In the rows, zero is written as 128.
Each row is followed by its class; each block has classes of its own.
[ 50 127 116 128  84  71 154 115  75 175 157 125 126 109 142 137 119 113
 143 134 179 134 120 138 148 145 110 154 150 166 150 159 136 116  91]
zomo
[ 93 105 137 110 171  82 121 123 126 188 119  95 107 129 125 170  78 132
  79 130 135 128 114 115  80 111 159 179 162 164  91  96 131 132 116]
Minaf
[106 118  68  65 121 137 156 147 131  94 145  86  93 156 135 141  79 162
 160 126 145 140 120 116 129 112 155 141 165 137  96 135  80 128 105]
buli
[102 104 128 129 140 117 158 118 130 149  86  97 134  94 151 138 122 130
  56 175 160 101  89 120 134 115 163 173 155  83  99 115 144 132 151]
Zubi
[102  78 137 136 179 115 130  50 134 196 113 161 102  99  74 124 141 178
 153 164 139  62 126 138  94  70 182 167 168 105 144 177 159 138 150]
tuse
[117  98 133  93 128  85 182 140  90 129 126 134 130 138 150 154 110 114
 148 111 171 171 134 119 130 110 108 153 156 183 143 142  92 120 107]
buli
[100 157 137 142 109 155 152 148 145 134 118 126 145 122 152 123 133 151
 114 138 104 191  89 160 103 146 161 133 162 135  93  98 104  50 162]
buli
[110 146 147 132 111  70 153 140  86 124 125  71 100 142 113 186 147 151
  63 113 148 142 151  93 160  55 120 160 118 134 171 171  91 128 112]
leg
[105  79 147 110 204 172 124 128  93 144 132 107 107  98  99 164  52 106
 179 126 117 108 161 169  69 134 173 147 167 193 107  84 138 139 185]
zomo
[173 118 119 102 108 145 138 157 118 110 135  86 116 172 112 166 125 101
 137 126 167 132  98 134 113 172  61  98 157 141 160 113 117 136 143]
bof
[ 85  90 115 129 177 114 133  83 111 171 144 153 118  91  90 157 127 173
 176 102 127  89 163 137 113  77 204 205 166 126 122 126 155 129 148]
buli
[121 157  96 147 164 129  99 142 106 151 163 165 110 156 106 182  88 119
 179  89 121 129 197 154  90 131 185 161 157 164 109  71 183  92 146]
bigu
[ 96  98 181  95 195 123 118 119  87 133 116 128 107 143 152 141  73  77
 164 136 163 104 103 139  84 100 135 153 141 173 109  96 135 144 151]
zomo
[115 137 143  96  92 161 156 168  94 106 111  75 129 129 147 136 102 147
 136 127 113 169  86 114 197 134 114 118 137 137 137 129  19 121 132]
bof
[ 75  94 109 122 119 134 173 137 116 136 121  82 127 119 147 166 134 129
 126 137 128 134 133 129 108  82 202 170 161 155 101 122 169 120 121]
zomo
[106 105 120 154 144 154 157 111 130 134 127 110 108 111 148 164 143 154
 146  95  78 146 169 147 110  61 221 179 138 133  83  73 115 105 118]
tuse
[139 147 120 154 144 113 138  87  68 116 150 128 127 121 157 116 117 157
 140 156 138 158 104 159 114 115  91 133 110 141 148 148  65  92 107]
buli
[147 118  73 134  97 145 159 102 102 132 128  78  78 122 116 144 120 130
 155 128 115 137  93 137 141  97 122 151 118 103 143 101 125 146 113]
Zubi
[ 90 141 152 113 137  99 118 104 148 179 146 114  97 139 127 171 115 159
 165 108 134 132 164  94 151  67 177 175 128 117 124 132 102 184 138]
Zubi
[ 90  84 122 147 155  79 131  73 118 171 133 136 130 110 144 192 148 160
 142  99 108 104 183 149 130  89 209 161  99  90  91  94 136 119  81]
bigu
[137 114 117 135 113 191 118 126 110  96 140  71 134  98 153 148 133  97
 151 130 137 105 125 139 146 114 110 166 114 128 110 113  74 130 157]
tuse
[ 95 112 115  95  96 106 175 109 130 150  97 131  88 112 124 166 112 150
 153 116 104 157 110 129 147  96 167 128 118 106 124 104  91 134  84]
buli
[145 148  95 135 102  91 185 123 154 165 145  81 119  91 160 196 125 155
  60 162 129 147 166 137 127 168 174 214 187  90 137 109  59 145 121]
tuse
[138 107 104  86 140  94 159 169 122 105 137  85 138 151 139 146  87  91
 148 154 169 148 156 121 130  97  99 137 172 166 104 106  45 167 114]
tuse
[ 79 132 131 119  70 124 128 107 143 147 168 101 111 129 117  97 130 127
 151 105 113 135 117 112 167 103 130  93  86 128 115 161 157 122  72]
leg
[ 90  92 195 167 184 138 130 107 109 181 129 108  90  90 106 182 124 130
  79  64 120 121 190 137 101  68 177 178 123 153 102 118 142  92 162]
Zubi
[127  89 133 101 169 105 136  91 136 157 127 120  95  96 129 144  89 145
 111 121 118 122 130 127  97 131 186 174 142 109  96 115  85  91 141]
Minaf
[109  95 101 104  82  77 146 131 109 108 126  75 139 145 140 167 146 131
  89 111 169 132 155  83 143 123 126 170 128 132 128 166  70 112 123]
Minaf
[ 98  63 163 122 166 143 120 102 120 143 116 112 105 106 127 140 131 108
 124 104 132  75 146 117 117  93 193 194 159 128 109 114 127 117 146]
Minaf
[134 123 110  94 123 128 171 145 154 126 150  97  89 144 157 167 127 127
 161 129 220 150 148 104 162  58 125  96 150 108 100 121 138 136 141]
Zubi
[128 175 116 137  96 160 164  90 131 146 125 133 119 134 138 141 160 214
 125 130  84 164 110 147 123 154 174 147 148 112 177 118 176 127 146]
leg
[144 130 102 147  88 195 147 171  97 135 128  78 178 123 158 175 114 130
 102 104 143 138 174 106 180  98  69 134 119 158  90 136 154 162 113]
Nopuf
[157 134 111 109 102 187 194 143 147 129  72 103  88 101 167 184 111 125
  74 139 154 142 105 118 126  91 138 201 172  85 119 134 109 139 148]
buli
[145 151 113 117  99 178 142 169 129 148  89 128 149 137 138 150 116 154
  81 142  91 148 119 156 140 172  96 148 182 119 130 130 111 101 125]
Minaf
[102 137 134 147 136 106 128 112 130 138 158 144  98 123 144 168 145 134
 155  71  92 159 116 131  60  93 170 178 118 173 106  95 146 106 122]
buli
[102  95 193 143 202 175 104 142 117 133 118 101 110 120 148 133 108  96
 152  99 108 123 146 148 116 113 171 166 169 170 103  63 142 116 176]
Minaf
[112  96 111 149 158  88  69 144 169 136 143 114 155 117 109 145 110  96
 136 137 110 128 144 148  77 162 159 103 104 132  63 113 104  65  98]
bof
[121 127 119 141 110 128 144  96 108 139 186  81  94 120 155 138 152 121
 139 109 200 137 129 136 126 104  86 171 143 136 135 150  88 114 144]
Zubi
[ 95 107 178 135 174 141 103  96 110 121 133 128  92 113 116 122 119 130
 184 138  89  99 124 187 105 132 156 107 132 130 134 106 105 108 139]
leg
[ 93 135 101 128 102 141 174 114 106 139  81 138 147  95 148 170 115 135
  90 159  97 143 157 173 104 162 178 157 131 116 131 102 154 122 120]
zomo
[ 95 124 169 139 189  88 104  80 126 204 163 135 135 124 107  95 103 136
 114 115 113 133 158 138 119 159 191 201 150 142 141 108 121 114 130]
Zubi
[172 120 165 128 190 169 201 151 119 148 112 123  92  93 163 164 112 107
 123  98 119 161 133 153 104  64 116 175 178 146 108  79 174 145 169]
Nopuf
[139 116 102 150 138 242 151 106 118 116 128  74 104  96 163 131 150 125
 187 107 101 147 102 144 116  77 175 207 148 148 135  89 167 156 153]
bof
[147 145 144 187 113 164 147 116 135 123 102 129 110  81 161 130 127 120
 134 184 128 132 135 115 150 116 185 137 148 106 142 110  94 142 164]
tuse
[149 118 159 114 130 142 166 171 117 118 139  88 116 132 144 151 101 112
 121  98 181 138 146 110 170  70  75 125 161 123  95 139 108 128 163]
leg
[ 91 102 149 108 166  78 126 162 177 169 135 131  99 129 103 143  86 148
  76 103 106 124 132 132  89  94 163 117 165 122  34 141 107  57  87]
leg
[ 87 122  72 122 107  93 148 143 113 108  76  91 114 124 157 144 123 121
  75 154 187 147 131  80 161  43 162 144 108 120  87 132  68 105  69]
Nopuf
[135 124 108 131 150 142 126  78  97 188 134 172 134  86 129 194  90 148
 204 130  81 141 150 153 112 138 219 169 103 151 138  88 147 109 133]
bigu
[127 158 169 116 139 135 148 140 123 145 108 130 111 112 143 147 123 145
 100 141 121 171 106 123 135 159 162 123 146 153 158 100  80 100 156]
Nopuf
[105 112 133 118 190  94 102  94 106 196 142 121  96 112  81 141  82 117
 168 109 130 100 126 134 109 104 162 240 162 135 140 132 116 146 172]
bigu
[111 100 149 128 178  70 115  82 114 181 127 151 143 141 110 140 116 152
 162 144 112 125 100 128  91  87 226 177 152 129 109  71 117  89 137]
leg
[ 94  75 151 155 177  90 130  69 111 141 146 122  91 129 117 149 116 131
 107 103 146  78 205 116  87 118 224 135 127 128 120  91 177 157 109]
zomo
[ 93 127 156 117 126 148 122 151  74 121  93  88 151 163 120 143 109 128
 118 105 129 156 114 108 160 108 116 157 123 182 149 117  97 135 139]
buli
[101 142 106  95 136 110 171  97 140 166 107 131  94  94 181 165 104 147
 108 149 121 167  79 137  93 131 197 182 133 133 115 106 126 122 111]
bigu
[138 127 146 152 141 111 155 143 142 137 100  88 128 103 118 143 104 112
  59 157  97 155 185 144 100 133 116 134 144 129 140 137  87 188 121]
zomo
[ 92 119 133 139 145 104 120 121  92  99 113  89 104 130 155 150 118 110
 108 125 197 124 176 118 141 104 131 175 134 143 144 150  81 130 127]
leg
[134 157 100 143 139 131 150 157 145 129 158  68 142 145 169 147 124 169
  61 153 171 130 204 108 150 113 125 210 192 112 127 212 127 160 132]
Zubi
[133 101  93 126 137 188 143 134 145 108  75 109 118 127 150 143 159 114
  99 135 178 123 139 108 126  97 147 160 157 156 144 119 159 160 114]
tuse
[103 130 143 136  97 196 146 168 140 131  98 138 177  86 151 132 112 134
  78 151 108 139 143 108 150 160 181 113 149 170  94 123 121 104 146]
tuse
[ 74 151 170 120 140 137 174 145 133 144  72 127 119 118 140 135 150 140
 133 130 116 162  71 174 132  90 101  78 146 112  98  35 196 158 182]
Nopuf
[106  92 136  98 135 179 146 155 114 133  69 101 129  95 148 167 134 135
 118 109  96 118 101 146 156 154 139 182 155 133 128 111 107 129 137]
Nopuf
[ 95 150 163 128 135 110 117 158  93  88 120 114 140 130 173 188 129 127
 148 142 127 127 155 129 166 109 131 121  99 147 129 120  82 130 140]
tuse
[108 126 122  85 106  99 165 158  72 106  80 118 128 118 148 214 118 173
 144  96 107 159 152 106 182 100 121 175 127 135 150 135  48 147 158]
Minaf
[ 92 145  78 138 121 189 154 118 135 161  65 114 148  91 156 129 143 137
  98 170 103 139  97 157 154  37 164 179 124  81  98 110 186 133  63]
bof
[127  90 188 132 205  98 139 112  95 175 166 104 125 112 142 171 100 112
 164 113 135 129 163 145 108 119 185 196 166 159 114  78 104 104 173]
Nopuf
[ 87 101 151 145 173 106 129  97 144 201 150 143 127 122  93 117 101 139
 122 118 132 122 173 135  90 125 183 116 151 151 108 118 218 135 119]
zomo
[152 138 110 109 146  80 188 137 108 111 165 105 108 131 163 125  70 137
 103 164 201 138 156  96 162 131 129 118 166 127 126 136 116 140 127]
tuse
[113  99 220  83 213 144 120 107 145 171 154 131  94 112 126 156 113 129
 145  79 144 101 159 138 133 114 185 181 155 110 114 100 101 105 201]
Zubi
[109 133 121 142 137 119 112 132  92 160 167 143 151 117 127 180 122 129
 135 138 128  85 134 162 106 177 147 129 161 156 108  56 155 108 120]
Nopuf
[119 112 150  89 142 123 143 171 104  89 142  80 136 171 125 130 122 104
 146 101 160 116 143 116 155  73  86 153 169 145 119 136 114 151 156]
leg
[108 143 132 102  87 110 135 111 128 130 144 141 100 138 146 105  88 131
 161 121 113 189  73 119 123 149 115  87  71 153 119 174  88  65  83]
buli
[ 89 120 145  98 141  86 117  95 134 199 130 129 103 125  81 132 135 120
 136  82 109 124 117 128 137  88 167 231 130 110 155 151 150  96 114]
leg

A new block, with new classes.
[103 101 152 163 162 100 114  63 113 126  67 106  89 141  95 139  86 125
 102 167 127  90 112 158 101 119 128  74 115 123  95 188 116 112 115]
Pura
[120 104 123 105  92  75 128 130 102 102 141 156 181 114  72 133 130 150
  76 136 123  98 134 186 118 103 122 169 102 161 132 147  44  78 163]
Fof
[ 99 102 151 145 165  97 109  81 103 121  93 122  94 150 105 145  88 125
 112 151 116 107 129 156  92 105 122  82 108 129  74 182  99 108 122]
munen
[ 99 116 140 158 169  94  98  83  97 137  77 108  91 138 102 138  75 131
 113 157 131 102 119 157  91  96 120  66 103 132 103 175 118 125 138]
tuvul
[ 88 107 161 141 148  98 117  78  93 114  79 123  87 136  90 136  86 125
 104 160 123  76 125 183 109 105 130  89 109 141  99 184 107 109 129]
nad
[126 172 142 174 205  75 144 111 100  88 141 124 172 131 145 151  88  87
 132 101 114 166 152 152 103  99 113 121 174  81  86 187 144 119 170]
nad
[129  72 109 101 131 113 150 122 165 111 125 130 130 177 144 149 130 159
 121 127 123 119 123 139 120 113 116 134 119 132 120 145  91 146 107]
duno
[ 87  96 145 112 144 133 147 123 100 135 133 123  94 104 137  89  87 136
 124 143 171 117 124 151 117 133 170 138  95 117  96 183  54 115 122]
Pura
[129  82 172 101 145  95 142 122 146 114 121 142 112 140 141 134 108 176
 130 113 134  75 114 180 151  98 146 138 101 166 177 143  75 122 120]
nad
[108 105 149 156 152 116  99  85 106 125  85 117  84 131 111 127  92 132
 105 158 124 115 118 156 102 108 130  75 111 128  93 179 105 114 118]
Pura
[ 95  86 142 120 142 127 147 130 105 137 146 126 104 111 130  95  88 137
 124 141 167 121 136 154 110 123 163 137 109 114  96 179  56 120 119]
lopug
[ 94  99 165 163 159 109 106  75  98 126  84 111  83 137 101 138  95 133
 108 162 123  93 130 149 117 108 121  82  92 150 100 175 100  96 115]
munen
[111  66 119 138  62 104 109 115 116 146 151 171 164 146  55 142 144 129
 105 134 114 120 129 170 134 113 123 184 118 130  97 117  83  73 171]
munen
[109  58 132 141  53  90 157 124 142 126 117 158 171 185  40 149 146 143
  80 148 122  88 116 191 125  81 133 158 144 134 102 149  92  96 126]
duno
[115  58 130 100  72  88 116 133  93 126 137 174 152 125  66 131 119 123
 101 159 126  96 106 191 129 105 151 169 130 125 101 133  79  94 157]
Pura
[110  76 139 104  59  91 152 100 107 112 140 169 167 150  52 115 123 144
  91 147 119  68 119 220 151  89 135 180 138 132 112 117  85  96 154]
duno
[112  80 179 112 158 102 133 120 120 108 124 121 101 147 145 116 109 180
 123 111 139  79 131 170 153  91 149 125  77 175 155 139  50 102 105]
Seriz
[135 137 157 108 126 120 157 101 141  87  98 114 142 133 123 159 121 149
 112  88 107 106 130 180 117 143 119 129 119 157 127 148 120 132 126]
Furu
[ 94 107 142 154 155  98 111  62 100 119  83 106  82 144 100 139  97 126
  98 156 125  96 125 163 109 112 121  75 102 118  84 184 104 122 132]
duno
[102  65 125 116  63 109 122 155 119 134 136 157 156 114  91 151 147 157
  75 121 113 118 149 168 112 117 114 180 112 192 106 132  31  79 124]
Furu
[134  70 152  86 119 113 131 138 148 125 135 146  95 148 142 126 127 184
 115 137 153  85 110 182 150  71 150 150  66 167 152 148  57 163 105]
Fof
[117  71 128 106 134  86 159  98 138  92 114 141 114 140 140 143 108 153
 115 128 125 109 102 195 143 102 126 128 115 142 119 153  56 137 108]
tuvul
[ 93  96 143 111 153 129 145 130 101 135 136 123  98 106 139  90  85 140
 125 143 171 122 126 154 115 124 172 130 103 114  95 184  52 123 125]
Pura
[122  80 152  93 111 122 176 103 160 130 116 129 104 145 148 128  94 159
 105 130 130  91 120 199  77  90 140 142 107 160 112 172  77 157 112]
duno
[110  69 113 159 142  93 138 114 110 135 135 149 127 117  82  56  58 123
 148 162 106 161  97 142  90  37 155 163 181  90  66 215 112  95 134]
lopug
[120  72 125 178 131 128 112  97  99 129 154 177 112 142  63  60  85 179
 150  96 108 185 101 136 102  65 115 182 124 112  73 178  90 109 142]
tuvul
[ 88  80 144 117 128 133 150 122 104 139 146 124 100 117 132  95  97 138
 117 142 171 118 130 148 113 127 161 135 102 119  88 172  54 121 115]
duno
[111  70 184 122 115 127 163 114 125 105 119 145  86 149 140 146 108 188
 114 110 114  97 118 168 100  75 126 133  83 234 155 137  76 125 136]
munen
[122 111  92 140  51 113 152 135 156 123 145 137 175 151  78 153 162 113
  93 133 120 120 142 189  97 101 113 183 107 115 113 125 102 106 134]
nad
[ 94  94 148 115 141 128 146 132 106 138 146 122  95 111 138  92  88 140
 124 142 170 119 135 155 104 118 168 132  96 119  99 183  48 127 116]
lopug
[ 98 105 136 155 173  93 101  80 110 128  86 105 103 141 106 138  91 125
 103 152 122 102 128 146 105 106 121  64 129 130  99 169 106 119 130]
Seriz
[114  76 201 118 141 102 141 109 126 109 101 147 136 121 116 146  95 170
  96 139 114  65 138 186 136 106 117 127 144 206 156 166  85 104 115]
Furu
[123  65  99 110  92  73 121 109  98 106 142 169 157 128  63 120  85 140
  88 165 124 103 112 189 123  87 135 165 155 125 105 150  85 112 168]
lopug
[ 86 110 139 115 143 125 149 122 104 135 144 124 105 116 135  96  84 132
 124 138 171 117 134 155 111 120 164 140  99 118  97 180  63 129 133]
nad
[132 109 122 123 162 107 154 102 149 106 110 125 120 172 122 136 112 165
 135 105 117 115 117 154 121  96 126 135 118 139 127 149  95 130 120]
munen
[124  77 126 160  73  77 131 124 124 117 125 149 203 146  84 160 128 120
  82 149 139  93 130 199 104  98 131 131 149 132 143 149  79  80 149]
Fof
[ 88  91 148 116 143 128 141 132 101 134 147 125  92 107 136  94  89 139
 126 139 167 119 131 150 115 124 166 130 100 128 101 173  48 119 117]
lopug
[133 125  92  70 102  89 121 156 110 104 145 164 169 125 106 138 132 140
 103 148 139  93 121 179 147  98 141 163 135 148 158 126  84 149 180]
Fof
[122 112  98 125  60  97 145 106 135  99 121 148 169 132  73 156 157 114
  86 138 105 104 113 181 135 140 114 172 136 125 119 123  98 104 143]
Pura
[110 101 171  96 109 129 138 120 135  92 117 150  99 159 115 118 126 183
 122  94 101  86 120 201 146  76 129 128  82 175 147 142  78 127 121]
Seriz
[140 126  14 241  95 127 117  59 161 115 100  75  95 160 116 138 129 115
 124  97 116 198  91  89 102 118 108 134 128  71  75 133 179 154 108]
nad
[133 159  90 215 155  68 127  44  85  88 102  99  97 120  74  78 100 122
 117 140 116 123 116 129 127 109 145 157 153  78 119 181 143 102 152]
lopug
[151 108 109 209 199  85 133  45  67 104  99 125 109 102  87  65  59 148
 127 140 124 137 128 133  92 106 118 165 150  87 123 202 130  86 158]
tuvul
[ 96 134 142 154 158 105 115  89 112 128  83 106  99 133 110 146  99 112
 127 140 122 115 109 144 109 118 115  75 103 122 101 168 127 132 121]
tuvul
[113  94 185 118 134 100 173  66 155  98 124 118 100 164 135 120  94 179
 100 124 126  75 126 209 107  71 124 144  73 168 127 159  64 136  95]
Furu
[101 109 142 150 163 108 103  78 117 130  80 107  76 160 105 138 112 129
 102 148 121  98 129 149 111 107 120  71 100 124  88 165 111 126 111]
Seriz
[111 107 161 164 157 111 113  70 117 127  71 112  81 146 100 132 100 137
  97 156 118 104 124 162 110 109 127  80 114 125  76 186 115 116 105]
Pura
[115  85  83  90 149  91 134 164 132  95 137 123 127 124 134 138 140 172
 143 102 123 140 104 129 142  93 132 131 106 145 169 126  52 142 146]
Furu
[ 82 101 143 119 142 130 153 115 104 140 140 120 108 125 123  94  82 133
 129 143 167 113 134 150 100 118 160 139  92 117  85 187  53 122 120]
munen
[ 92  96 150 120 131 131 150 115 106 137 139 120 103 109 140  92  89 143
 113 142 178 110 130 155 109 124 166 136  94 132  96 185  56 135 121]
Fof
[ 91 102 148 115 145 132 153 123 106 131 134 119 101 113 138  96  89 131
 125 146 174 114 123 153 120 131 171 130 100 112 101 181  66 125 123]
Pura
[ 89 103 151 113 151 129 153 129 102 139 139 118 103 106 135  92  86 139
 124 137 175 117 134 149 110 121 165 136 103 117 106 182  63 131 126]
Furu
[ 92  99 152 119 147 130 148 117 101 146 136 123 107 114 140  99  81 134
 129 142 172 120 135 154 105 132 157 137 100 124  90 179  70 132 129]
tuvul
[103 195  66 183 128  91 184  53 191  74 141  89 161 171 115 133 114  87
 117 140 143 107 100 119 131 144  97 145 127  39 160 157 175 147 128]
Pura
[113 111 127 166 135  81 147  68  88 109 175 139 157  70 100  66  49 128
 122 129 115 154 128 166  59  85 138 142 200  91  90 184 128 137 226]
Fof
[ 91  84 146 118 135 136 153 121 105 143 138 123  95 120 130  94  97 140
 119 139 168 122 131 148 107 124 162 132 103 117  81 179  59 127 116]
duno
[135 115  88 125 172  99 142 123 126  90 128 105 116  90 109  71 121 137
 147 135 118 165 103 111  90 124 142 122 116  60 117 188  72 100 110]
Pura
[ 94  92 154 113 141 128 148 122  98 136 139 123 109 110 140  97  96 145
 118 134 173 115 136 151 109 129 162 136  89 131  92 179  47 125 122]
Fof
[105  94 151 152 157 101 106  78  98 122  88 115  86 142 104 134  89 136
 100 151 124 108 123 151  96 108 125  66 117 127  81 180 104 116 123]
duno
[137 200 211 103 176 145 174 124 121 121 117 127 160 102 148 127  85 112
 155 104 117 141  93 139 116 103 116 116 114 172 144 142 159 136 135]
tuvul
[ 86  92 161 123 151 130 153 115 102 140 144 121 102 120 131  95  85 139
 133 140 170 111 134 145 113 123 165 140  98 128  93 180  52 123 117]
munen
[ 89  93 148 119 134 131 146 116 105 139 138 126  98 118 134 100  85 134
 116 144 168 115 141 158 110 125 161 144  97 125  83 185  68 124 125]
nad
[104 119 142 148 176 103 101  76 112 128  82 105  93 150 106 132  91 131
 104 142 124 103 129 146 105 110 123  69 110 124  91 176 112 124 126]
Seriz
[ 95 113 156 145 157 101 106  77  96 129  76 110  89 138 114 143  84 125
 110 155 128 100 123 150 109 123 122  78 100 138  85 177 116 124 122]
tuvul
[ 83  81 150 119 136 124 152 126 105 150 134 123 111 119 127  96  81 141
 130 144 171 114 130 149 111 125 163 144 105 130  86 180  64 127 117]
tuvul
[135 106 109 122  94  78 121 100 127 110 129 142 173 135  76 117 119 156
  80 137 108 117 140 188  78 102 131 161 144 146  79 173  52 107 138]
Fof
[106 100 155 152 161 104 110  69 105 127  68 115  90 147  96 134  85 132
 103 163 128  87 118 175 112 108 133  82 108 121  92 187 113 109 124]
Pura
[132  91 102 149  63  83 129 133 116 102 131 139 180 133  68 129 139 153
  74 138 122 112 137 182 106  85 130 162 133 151 116 143  70  92 134]
Fof
[122 112 138 115 142  96 144  87 151  95 107 118 114 153 124 129  97 160
 114 123 130 101  92 198 144  83 135 100  87 110 130 168  80 152 117]
Pura
[134  42 183 121 109 136 139 137 136 100 129 143  94 136 160 134 132 201
 112 114 137 107 125 179 143 100 145 125  80 194 170 139  52 122 109]
Pura
[158 175 127 147 129 105 184  82 103  73  84 158 146 161  88  89 148 153
 121  48  31 138 153 160 118 105 101 236 181 126  66 168 134  91 117]
Seriz
